Below are the code and all the weights of a small trained network. Each question names an input and a target symbol and asks about switching units off, where a switched-off unit gives its printed mean instead of its output.

import numpy as np


def w(rows, s, z=0):
    codes = np.array(rows[::2]) - 128.0
    scale = np.full(codes.shape[1], s)
    scale[-1] = z or s
    return codes * scale


def norm(h):
    return h / np.sqrt((h * h).mean(-1, keepdims=True) + 1e-5)


def f(y):
    return y / 2 * (1 + np.tanh(0.7978845608 * (y + 0.044715 * y**3)))


def softmax(a):
    e = np.exp(a - a.max(-1, keepdims=True))
    return e / e.sum(-1, keepdims=True)


def log_softmax(a):
    a = a - a.max(-1, keepdims=True)
    return a - np.log(np.exp(a).sum(-1, keepdims=True))


def net(x, mask):
    ids = ['βγδζλμξπστ'.index(c) for c in x.split()]
    T = len(ids)
    res = E[ids] + P[:T]
    u = 0
    for l in range(2):
        r = norm(res)
        for j in range(3):
            rows = slice(2 * j, 2 * j + 2)
            q, k, v = (r @ M[l][rows].T for M in (Q, K, V))
            z = softmax(np.where(np.tri(T) > 0, q @ k.T / 2**0.5, -1e9)) @ v
            o = O[l][rows]
            res = res + np.where(mask[u + j], z, o[:, -1]) @ o[:, :-1]
        u += 3
        y = f(norm(res) @ A[l][:, :-1].T + A[l][:, -1])
        res = res + np.where(mask[u : u + 8], y, B[l][:, -1]) @ B[l][:, :-1]
        u += 8
    return log_softmax(norm(res)[-1] @ U[:, :-1].T + U[:, -1])


Q, K, V, O, A, B = {}, {}, {}, {}, {}, {}
E = w([
[138,62,124,10,170,147,188,95,218],'β',
[120,114,94,139,116,98,154,147,105],'γ',
[147,141,140,121,117,119,141,144,100],'δ',
[148,155,103,139,110,150,115,123,132],'ζ',
[130,133,142,124,76,130,106,141,126],'λ',
[155,140,140,149,111,136,122,136,146],'μ',
[128,154,119,104,109,150,116,136,96],'ξ',
[145,109,124,144,94,174,121,133,118],'π',
[157,141,116,142,157,143,147,128,104],'σ',
[145,175,123,124,119,117,120,132,132],'τ',
],0.012)
P = w([
[168,133,105,124,96,104,129,72,95],'0',
[210,104,109,109,96,106,106,114,111],'1',
[126,170,124,133,80,147,184,58,117],'2',
[197,87,99,101,133,109,78,152,123],'3',
[108,156,129,122,95,149,202,123,160],'4',
[93,172,99,168,84,144,147,125,89],'5',
[168,91,104,93,161,132,89,203,152],'6',
[68,160,132,123,132,177,207,164,186],'7',
[66,185,123,178,120,177,143,179,119],'8',
[127,106,145,119,170,160,105,254,109],'9',
],0.0069)
Q[0] = w([
[151,136,136,136,124,134,148,139,128],'0.h1',
[128,129,126,113,116,148,134,148,118],'0.h1',
[128,128,190,130,116,131,80,110,154],'0.h2',
[64,77,150,138,166,69,120,72,168],'0.h2',
[184,120,91,171,136,123,28,254,51],'0.h3',
[93,186,87,128,61,201,252,180,157],'0.h3',
],0.0084)
K[0] = w([
[160,142,136,116,144,126,149,144,134],'0.h1',
[126,151,144,127,146,159,124,175,122],'0.h1',
[134,174,204,130,97,191,78,114,100],'0.h2',
[137,169,69,199,114,123,130,190,66],'0.h2',
[13,217,146,254,106,178,154,164,78],'0.h3',
[112,99,128,47,188,166,163,201,224],'0.h3',
],0.0066)
V[0] = w([
[131,129,123,114,118,135,125,150,123],'0.h1',
[99,130,113,139,125,129,92,95,125],'0.h1',
[142,137,118,66,151,126,161,111,165],'0.h2',
[100,187,154,254,122,104,87,189,55],'0.h2',
[84,111,57,52,136,112,158,91,112],'0.h3',
[129,169,40,134,114,111,95,114,205],'0.h3',
],0.0064)
O[0] = w([
[119,116,130,127,153,121,118,119,138,187],'0.h1',
[153,128,131,133,102,117,148,122,87,59],'0.h1',
[125,98,165,99,128,177,154,146,170,143],'0.h2',
[87,189,2,207,44,59,55,129,43,23],'0.h2',
[159,105,238,114,145,160,167,169,88,248],'0.h3',
[56,72,195,130,210,111,78,68,104,251],'0.h3',
],0.0055,0.0018)
A[0] = w([
[96,145,5,95,94,64,91,148,104,57],'0.n1',
[163,214,126,127,117,175,96,46,121,8],'0.n2',
[129,101,238,171,183,188,149,157,69,75],'0.n3',
[156,133,171,228,145,176,134,106,154,171],'0.n4',
[117,65,174,196,85,114,30,158,65,241],'0.n5',
[201,215,230,208,76,230,3,89,222,224],'0.n6',
[76,77,73,166,88,77,154,129,152,102],'0.n7',
[201,42,138,44,95,37,166,15,181,2],'0.n8',
],0.0026,0.0027)
B[0] = w([
[243,109,202,126,161,212,77,112,152,145],'0.n1',
[159,132,187,159,101,121,118,198,35,87],'0.n2',
[72,154,32,123,96,119,100,132,175,138],'0.n3',
[64,122,83,90,135,99,173,142,99,150],'0.n4',
[86,89,48,53,214,85,158,134,124,251],'0.n5',
[63,65,66,80,178,62,213,149,2,216],'0.n6',
[167,141,179,92,153,176,166,61,110,140],'0.n7',
[132,147,158,213,98,103,73,126,71,99],'0.n8',
],0.0032,0.0024)
Q[1] = w([
[66,177,117,84,110,156,247,72,167],'1.h1',
[77,134,23,78,164,94,121,237,58],'1.h1',
[54,116,55,69,137,97,193,216,112],'1.h2',
[124,135,171,159,114,146,104,62,100],'1.h2',
[224,67,110,129,151,75,21,172,90],'1.h3',
[81,125,41,99,182,126,113,254,41],'1.h3',
],0.0075)
K[1] = w([
[178,72,139,39,187,144,123,146,244],'1.h1',
[66,166,120,175,140,175,134,163,160],'1.h1',
[90,145,107,141,144,157,109,183,149],'1.h2',
[141,130,135,111,120,103,166,84,131],'1.h2',
[88,183,125,219,80,131,132,107,13],'1.h3',
[51,165,122,165,131,164,130,178,160],'1.h3',
],0.011)
V[1] = w([
[143,177,204,156,48,2,111,114,129],'1.h1',
[89,17,106,117,41,216,99,118,94],'1.h1',
[160,162,188,24,163,103,84,143,174],'1.h2',
[106,39,132,111,84,182,95,145,126],'1.h2',
[59,229,150,47,106,178,52,155,105],'1.h3',
[162,209,83,162,197,193,140,80,35],'1.h3',
],0.0049)
O[1] = w([
[55,147,58,61,167,128,193,161,157,89],'1.h1',
[184,244,159,159,233,78,108,112,99,200],'1.h1',
[84,97,69,186,105,142,176,127,61,8],'1.h2',
[133,253,106,155,198,96,148,98,79,136],'1.h2',
[142,147,117,69,98,99,239,13,128,5],'1.h3',
[60,176,202,233,59,182,160,87,157,209],'1.h3',
],0.0056,0.0019)
A[1] = w([
[94,133,169,161,180,144,129,114,121,100],'1.n1',
[140,144,124,146,121,121,167,114,141,78],'1.n2',
[157,125,65,124,91,165,176,172,123,57],'1.n3',
[79,82,115,107,108,122,155,120,118,105],'1.n4',
[89,119,158,117,179,133,134,250,100,44],'1.n5',
[140,161,66,83,176,91,145,121,103,2],'1.n6',
[117,115,80,126,134,151,45,117,150,80],'1.n7',
[106,168,106,125,108,127,99,128,96,159],'1.n8',
],0.011,0.0054)
B[1] = w([
[98,81,115,70,103,70,97,121,115,141],'1.n1',
[130,150,116,73,99,127,138,112,82,124],'1.n2',
[87,180,162,72,113,76,90,175,152,129],'1.n3',
[117,176,103,135,210,197,87,101,127,136],'1.n4',
[116,90,99,135,140,135,161,184,2,252],'1.n5',
[189,55,48,112,55,150,71,82,153,155],'1.n6',
[100,116,105,177,159,37,231,128,191,132],'1.n7',
[168,80,126,128,162,112,144,139,163,164],'1.n8',
],0.0081,0.011)
U = w([
[191,58,245,51,182,169,169,126,186,85],'β',
[106,81,87,147,142,130,149,215,14,221],'γ',
[96,218,129,34,85,95,102,215,178,119],'δ',
[42,61,188,106,129,31,47,49,112,3],'ζ',
[219,76,25,82,74,139,86,78,148,189],'λ',
[100,102,83,207,175,41,201,130,217,165],'μ',
[152,199,145,105,76,104,254,35,74,2],'ξ',
[232,220,166,177,201,91,62,123,115,108],'π',
[121,127,168,222,15,205,115,154,168,164],'σ',
[46,174,76,146,202,218,99,64,137,172],'τ',
],0.005,0.0011)

Each question gives the input, a string of symbols that net reads in full, and the target symbol t.
The units are the heads (2 rows each of Q, K, V and O) and the neurons (one row each of A and B). Each row of codes is followed by its name. A weight is (code - 128) times the scale printed after its matrix; where a second scale follows, it is the last column's (O, A, B and U).
mask holds one flag per unit, layer by layer, with each layer's heads first. A switched-off unit (its flag False) gives its mean, the last column of its rows in O or B, instead of its output. The means were averaged over made-up inputs and are rounded, as every weight is.
A unit's drop is (log p(t) with every unit on - log p(t) with that unit switched off) / (log p(t) with every unit on - log p(t) with every unit switched off).
The circuit of an input: a set's keep is (log p(t) with only the set's units on - log p(t) with every unit switched off) / (log p(t) with every unit on - log p(t) with every unit switched off). Starting from the 12 units with the biggest drops (on a tie, the unit counted first), units are removed one at a time, each time the one whose removal leaves the highest keep (on an exact tie, the one counted first), for as long as the keep stays at least 0.8.
units of the circuit, in order: the units of the circuit, biggest drop first
unit that matters most: the unit with the biggest drop
k most important neurons: the k neurons with the biggest drops, biggest first
top k neurons in layer l: the k neurons of layer l with the biggest drops, biggest first
heads that matter: for each layer, one digit per head in row order, 1 if its drop is at least 0.15 and else 0, layers parted by /
input γ ξ γ λ π π μ σ, target μ: units of the circuit, in order => [0.h3; 1.n7; 1.h1; 1.n5]
input μ μ μ τ γ, target τ: units of the circuit, in order => [1.n4; 0.h3; 1.n5]
input π δ γ, target δ: units of the circuit, in order => [0.h3; 1.n3; 1.n5]
input γ μ μ γ, target μ: units of the circuit, in order => [0.h3; 1.n7; 1.n5]
input γ γ γ γ γ β ζ, target β: heads that matter => 010 / 000
input γ μ λ γ μ σ λ γ λ τ, target λ: units of the circuit, in order => [1.h3; 1.n6]
input γ γ ζ δ, target ζ: heads that matter => 001 / 001
input ζ γ γ μ ζ, target μ: units of the circuit, in order => [0.h3; 1.n7]
input ζ γ γ π σ π δ λ, target δ: 2 most important neurons => [1.n3; 1.n5]
input γ γ γ λ γ γ γ γ σ σ, target σ: most important neuron => [1.n5]
input γ λ γ γ γ γ σ λ, target σ: heads that matter => 000 / 100
input γ γ σ γ, target σ: heads that matter => 000 / 001
input λ γ μ π μ γ, target μ: heads that matter => 001 / 000
input γ π μ μ γ δ γ, target δ: heads that matter => 001 / 001
input τ σ γ γ γ λ γ τ π, target τ: heads that matter => 000 / 001
input λ τ γ δ γ γ π τ, target π: unit that matters most => 1.h1
input σ μ λ σ, target λ: units of the circuit, in order => [1.n6; 1.h3; 1.n5]
input σ π λ λ γ γ γ π μ λ, target μ: units of the circuit, in order => [0.h3; 1.n7]
input λ δ γ λ γ γ μ ξ ζ, target ξ: 2 most important neurons => [0.n6; 1.n5]
input γ τ τ γ, target τ: top 2 neurons in layer 1 => [1.n4; 1.n5]
input σ λ β γ ξ γ π, target β: units of the circuit, in order => [0.h2]
input λ ζ τ, target ζ: heads that matter => 001 / 000
input γ μ λ λ σ, target λ: heads that matter => 000 / 000
input γ π γ λ γ λ δ, target λ: heads that matter => 000 / 001
input γ ξ τ, target ξ: heads that matter => 000 / 001
